Here is a tiny trained network, its code and every weight. The questions are about switching its units off for an input and a class, where a switched-off unit gives its printed mean instead of its output.

import numpy as np


def w(rows, s, z=0):
    codes = np.array(rows[::2]) - 128.0
    scale = np.full(codes.shape[1], s)
    scale[-1] = z or s
    return codes * scale


def f(y):
    return y / 2 * (1 + np.tanh(0.7978845608 * (y + 0.044715 * y**3)))


def log_softmax(a):
    a = a - a.max(-1, keepdims=True)
    return a - np.log(np.exp(a).sum(-1, keepdims=True))


def net(x, mask):
    res = np.array(x, float).reshape(1, 6) / 4 @ E
    y = f(res @ A[0][:, :-1].T + A[0][:, -1])
    res = res + np.where(mask, y, B[0][:, -1]) @ B[0][:, :-1]
    return log_softmax(res[-1] @ U[:, :-1].T + U[:, -1])


A, B = {}, {}
E = w([
[86,88,209,142,34,145,212,97],'x0',
[254,168,164,185,95,68,160,191],'x1',
[152,180,145,215,133,155,86,8],'x2',
[110,235,163,37,157,47,184,75],'x3',
[149,35,80,152,166,55,192,70],'x4',
[62,106,180,171,126,21,25,144],'x5',
],0.007)
A[0] = w([
[217,142,144,160,88,107,159,166,79],'neuron 1',
[135,66,91,170,115,188,101,171,78],'neuron 2',
[137,58,75,137,152,67,169,81,85],'neuron 3',
[146,179,119,202,175,146,99,55,55],'neuron 4',
[141,213,136,89,120,189,42,188,57],'neuron 5',
[118,93,117,65,147,103,140,219,67],'neuron 6',
[178,144,92,128,105,219,215,103,44],'neuron 7',
[133,56,139,187,78,188,118,146,79],'neuron 8',
[134,142,167,174,84,152,146,51,86],'neuron 9',
[190,155,167,163,92,91,150,175,79],'neuron 10',
[74,113,118,108,136,152,122,101,3],'neuron 11',
[104,192,166,80,138,83,156,91,62],'neuron 12',
[140,153,136,102,102,142,104,134,40],'neuron 13',
[161,146,134,162,136,141,87,46,65],'neuron 14',
[181,170,13,101,252,105,60,173,9],'neuron 15',
[169,147,136,157,124,105,146,160,27],'neuron 16',
[131,187,158,73,178,91,146,97,42],'neuron 17',
[135,172,132,74,138,64,151,84,96],'neuron 18',
[146,84,117,155,112,159,94,143,56],'neuron 19',
[195,135,70,105,151,200,170,112,50],'neuron 20',
[139,84,100,196,125,168,101,156,72],'neuron 21',
[194,151,137,157,102,89,144,166,52],'neuron 22',
[146,55,130,172,121,177,89,142,82],'neuron 23',
[132,161,136,204,162,131,94,54,44],'neuron 24',
[86,186,205,108,35,201,124,160,74],'neuron 25',
[5,99,71,87,146,158,99,82,35],'neuron 26',
[176,128,76,88,136,206,174,115,48],'neuron 27',
[25,112,114,101,153,202,133,99,100],'neuron 28',
[88,104,150,176,117,54,52,147,19],'neuron 29',
[81,91,195,100,31,130,189,147,27],'neuron 30',
[175,144,44,114,185,99,87,139,72],'neuron 31',
[163,59,74,140,153,52,152,76,90],'neuron 32',
[101,82,101,57,141,86,149,254,91],'neuron 33',
[108,167,185,77,107,96,175,87,79],'neuron 34',
[127,157,132,171,150,141,125,93,13],'neuron 35',
[105,85,123,78,131,107,152,205,35],'neuron 36',
[60,95,175,172,133,21,60,135,41],'neuron 37',
[166,73,85,146,182,95,183,87,71],'neuron 38',
[114,66,168,148,59,100,203,76,64],'neuron 39',
[190,140,151,155,123,102,146,161,54],'neuron 40',
[48,93,97,68,142,175,110,80,35],'neuron 41',
],0.01,0.0057)
B[0] = w([
[174,136,137,126,172,80,108,98,216],'neuron 1',
[106,170,80,141,147,90,174,158,207],'neuron 2',
[110,167,156,168,176,185,102,155,199],'neuron 3',
[145,132,121,142,78,160,152,97,210],'neuron 4',
[89,143,174,178,174,181,112,152,216],'neuron 5',
[143,152,118,147,77,165,149,78,197],'neuron 6',
[101,130,174,58,101,106,113,139,232],'neuron 7',
[98,140,82,140,129,94,161,148,214],'neuron 8',
[132,93,115,134,83,153,142,97,205],'neuron 9',
[174,130,133,143,165,81,112,85,204],'neuron 10',
[147,133,152,156,136,93,143,114,138],'neuron 11',
[99,160,58,134,132,99,178,175,207],'neuron 12',
[109,149,147,150,133,124,136,126,121],'neuron 13',
[154,140,118,139,76,163,152,94,189],'neuron 14',
[74,2,145,159,99,93,119,106,254],'neuron 15',
[140,130,142,143,144,100,134,105,142],'neuron 16',
[105,148,78,148,127,100,172,167,195],'neuron 17',
[101,149,70,148,130,113,169,176,208],'neuron 18',
[101,145,106,133,129,104,159,145,157],'neuron 19',
[104,148,171,64,98,110,114,139,208],'neuron 20',
[105,153,81,130,128,100,171,156,192],'neuron 21',
[171,129,143,140,163,88,116,98,181],'neuron 22',
[111,160,78,131,135,100,175,164,200],'neuron 23',
[161,142,128,129,81,170,167,87,196],'neuron 24',
[95,113,159,174,165,167,98,151,224],'neuron 25',
[196,137,139,139,161,84,118,90,233],'neuron 26',
[99,165,176,58,111,101,126,134,203],'neuron 27',
[192,125,138,137,164,72,92,102,230],'neuron 28',
[105,156,177,51,123,105,125,141,194],'neuron 29',
[110,50,124,147,93,129,114,99,204],'neuron 30',
[87,67,144,153,109,112,122,124,200],'neuron 31',
[109,168,157,153,165,183,103,150,206],'neuron 32',
[171,167,113,145,68,190,159,71,243],'neuron 33',
[99,118,93,137,135,113,150,148,206],'neuron 34',
[128,136,143,145,102,131,158,104,132],'neuron 35',
[157,165,135,144,85,165,149,98,177],'neuron 36',
[106,163,177,23,99,124,118,150,226],'neuron 37',
[102,157,164,148,153,171,100,151,196],'neuron 38',
[90,60,146,157,134,141,89,134,218],'neuron 39',
[158,131,140,138,153,91,116,99,169],'neuron 40',
[176,140,137,147,160,86,117,91,206],'neuron 41',
],0.013,0.0069)
U = w([
[102,166,30,137,139,80,170,172,135],'0',
[222,138,142,139,186,56,99,85,116],'1',
[102,159,185,7,96,109,111,138,125],'2',
[173,155,107,152,49,195,151,71,121],'3',
[77,28,137,167,109,108,109,117,145],'4',
[98,171,170,180,203,203,93,163,113],'5',
[156,96,56,75,144,192,69,174,246],'6',
[170,110,98,96,140,148,112,157,90],'7',
],0.013)

Each question gives the input, the list of numbers given to net, and the class t.
The units are the neurons (one row each of A and B). Each row of codes is followed by its name. A weight is (code - 128) times the scale printed after its matrix; where a second scale follows, it is the last column's (A, B and U).
mask holds one flag per neuron, in row order. A switched-off neuron (its flag False) gives its mean, the last column of its row in B, instead of its output. The means were averaged over made-up inputs and are rounded, as every weight is.
A unit's drop is (log p(t) with every unit on - log p(t) with that unit switched off) / (log p(t) with every unit on - log p(t) with every unit switched off).
The circuit of an input: a set's keep is (log p(t) with only the set's units on - log p(t) with every unit switched off) / (log p(t) with every unit on - log p(t) with every unit switched off). Starting from the 12 units with the biggest drops (on a tie, the unit counted first), units are removed one at a time, each time the one whose removal leaves the highest keep (on an exact tie, the one counted first), for as long as the keep stays at least 0.8.
units of the circuit, in order: the units of the circuit, biggest drop first
most important unit: the unit with the biggest drop
k most important neurons: the k neurons with the biggest drops, biggest first
drop of u: that unit's drop, to one decimal
input [6,-5,-7,-2,-8,4], class 5: units of the circuit, in order => [neuron 25]
input [2,-8,-2,-6,-6,7], class 1: 3 most important neurons => [neuron 26; neuron 28; neuron 41]
input [6,7,-6,-5,-7,-8], class 2: 3 most important neurons => [neuron 7; neuron 27; neuron 20]
input [-5,7,-6,6,-3,-8], class 2: 2 most important neurons => [neuron 20; neuron 27]
input [-8,-4,-5,-7,4,-3], class 4: 4 most important neurons => [neuron 15; neuron 31; neuron 12; neuron 18]
input [-3,-5,8,3,-8,8], class 2: 3 most important neurons => [neuron 37; neuron 29; neuron 33]
input [6,-7,5,4,-7,2], class 1: 4 most important neurons => [neuron 28; neuron 26; neuron 41; neuron 15]
input [-2,7,8,8,-6,-3], class 0: 2 most important neurons => [neuron 12; neuron 17]
input [0,-7,-2,3,8,7], class 5: 2 most important neurons => [neuron 3; neuron 32]
input [2,-8,6,6,3,5], class 1: 2 most important neurons => [neuron 26; neuron 28]
input [6,-5,-5,6,-8,2], class 5: 2 most important neurons => [neuron 25; neuron 15]
input [2,-8,7,8,8,-7], class 0: 4 most important neurons => [neuron 18; neuron 12; neuron 17; neuron 34]
input [-6,4,4,-5,0,-5], class 4: 3 most important neurons => [neuron 15; neuron 31; neuron 37]
input [-5,-6,8,-2,0,0], class 3: most important neuron => [neuron 4]
input [-6,5,-5,-4,5,0], class 4: 2 most important neurons => [neuron 15; neuron 31]
input [-5,3,-7,-3,-2,-7], class 2: 3 most important neurons => [neuron 27; neuron 20; neuron 7]
input [-5,-5,5,0,-1,-5], class 1: drop of neuron 28 => 1.2
input [-4,-3,-4,-1,-6,-2], class 5: drop of neuron 5 => 1.4
input [0,-5,1,3,4,-6], class 2: drop of neuron 39 => 0.0
input [4,-6,-6,-3,8,5], class 5: most important unit => neuron 3
input [-7,-4,-3,-3,1,0], class 4: drop of neuron 15 => 0.9
